Below are the code and all the weights of a small trained network. Each question names an input and a class and asks about switching units off, where a switched-off unit gives its printed mean instead of its output.

import numpy as np


def w(rows, s, z=0):
    codes = np.array(rows[::2]) - 128.0
    scale = np.full(codes.shape[1], s)
    scale[-1] = z or s
    return codes * scale


def f(y):
    return y / 2 * (1 + np.tanh(0.7978845608 * (y + 0.044715 * y**3)))


def log_softmax(a):
    a = a - a.max(-1, keepdims=True)
    return a - np.log(np.exp(a).sum(-1, keepdims=True))


def net(x, mask):
    res = np.array(x, float).reshape(1, 8) / 4 @ E
    y = f(res @ A[0][:, :-1].T + A[0][:, -1])
    res = res + np.where(mask, y, B[0][:, -1]) @ B[0][:, :-1]
    return log_softmax(res[-1] @ U[:, :-1].T + U[:, -1])


A, B = {}, {}
E = w([
[62,119,227,125,104,13,178],'x0',
[47,99,211,119,142,116,37],'x1',
[246,109,102,235,151,96,73],'x2',
[117,124,196,254,127,50,189],'x3',
[166,164,192,62,26,109,108],'x4',
[27,190,22,116,25,225,153],'x5',
[73,218,150,104,216,80,154],'x6',
[168,240,114,143,67,127,193],'x7',
],0.0053)
A[0] = w([
[29,105,95,7,173,105,110,191],'n0',
[66,255,74,83,67,184,133,253],'n1',
[222,128,76,57,211,110,202,137],'n2',
[167,39,54,154,87,95,28,254],'n3',
[213,186,113,156,113,106,64,71],'n4',
[75,170,15,248,173,131,150,82],'n5',
],0.0096,0.0071)
B[0] = w([
[53,35,45,145,142,106,144,216],'n0',
[183,148,30,140,48,129,155,255],'n1',
[139,153,73,133,41,175,124,178],'n2',
[120,165,89,121,66,92,200,221],'n3',
[90,134,191,99,203,255,44,147],'n4',
[111,54,165,89,132,32,138,177],'n5',
],0.011,0.012)
U = w([
[36,42,95,117,189,122,136,2],'0',
[138,64,136,168,131,5,195,209],'1',
[159,172,145,155,147,189,124,36],'2',
[112,151,1,133,65,202,180,215],'3',
],0.0096,0.0063)

Each question gives the input, the list of numbers given to net, and the class t.
The units are the neurons (one row each of A and B). Each row of codes is followed by its name. A weight is (code - 128) times the scale printed after its matrix; where a second scale follows, it is the last column's (A, B and U).
mask holds one flag per neuron, in row order. A switched-off neuron (its flag False) gives its mean, the last column of its row in B, instead of its output. The means were averaged over made-up inputs and are rounded, as every weight is.
A unit's drop is (log p(t) with every unit on - log p(t) with that unit switched off) / (log p(t) with every unit on - log p(t) with every unit switched off).
unit that matters most: the unit with the biggest drop
top k neurons: the k neurons with the biggest drops, biggest first
drop of u: that unit's drop, to one decimal
input [7,-1,-2,0,7,4,6,-7], class 0: top 2 neurons	n0, n3
input [1,8,4,6,-1,3,8,7], class 1: unit that matters most	n5
input [4,-1,0,1,5,2,-1,-2], class 1: top 4 neurons	n2, n1, n4, n3
input [-2,5,8,6,1,1,-3,2], class 1: top 3 neurons	n1, n2, n3
input [-2,1,6,1,1,-6,3,2], class 2: top 2 neurons	n1, n4
input [5,7,3,-4,-1,2,8,-1], class 0: top 4 neurons	n0, n3, n2, n1
input [7,0,0,4,-8,8,2,-5], class 0: top 2 neurons	n3, n0
input [1,-1,-4,-2,5,-4,-5,-6], class 1: top 3 neurons	n1, n2, n4
input [7,6,8,-2,-5,6,4,7], class 1: top 2 neurons	n5, n2
input [0,2,-4,8,-7,3,5,-2], class 1: top 2 neurons	n5, n4
input [1,0,8,3,1,-7,0,2], class 2: top 4 neurons	n4, n1, n0, n5
input [5,6,0,-1,7,0,6,-8], class 0: top 2 neurons	n0, n1
input [-1,3,7,8,-3,2,3,6], class 1: drop of n5	0.2
input [-3,-2,8,6,-6,5,-7,2], class 1: unit that matters most	n5
input [6,8,7,-8,-3,-4,3,7], class 2: drop of n5	0.4
input [0,-5,5,5,-2,7,-1,-3], class 1: drop of n5	0.6
input [5,-8,7,-2,-5,-8,-5,-1], class 3: drop of n2	0.4
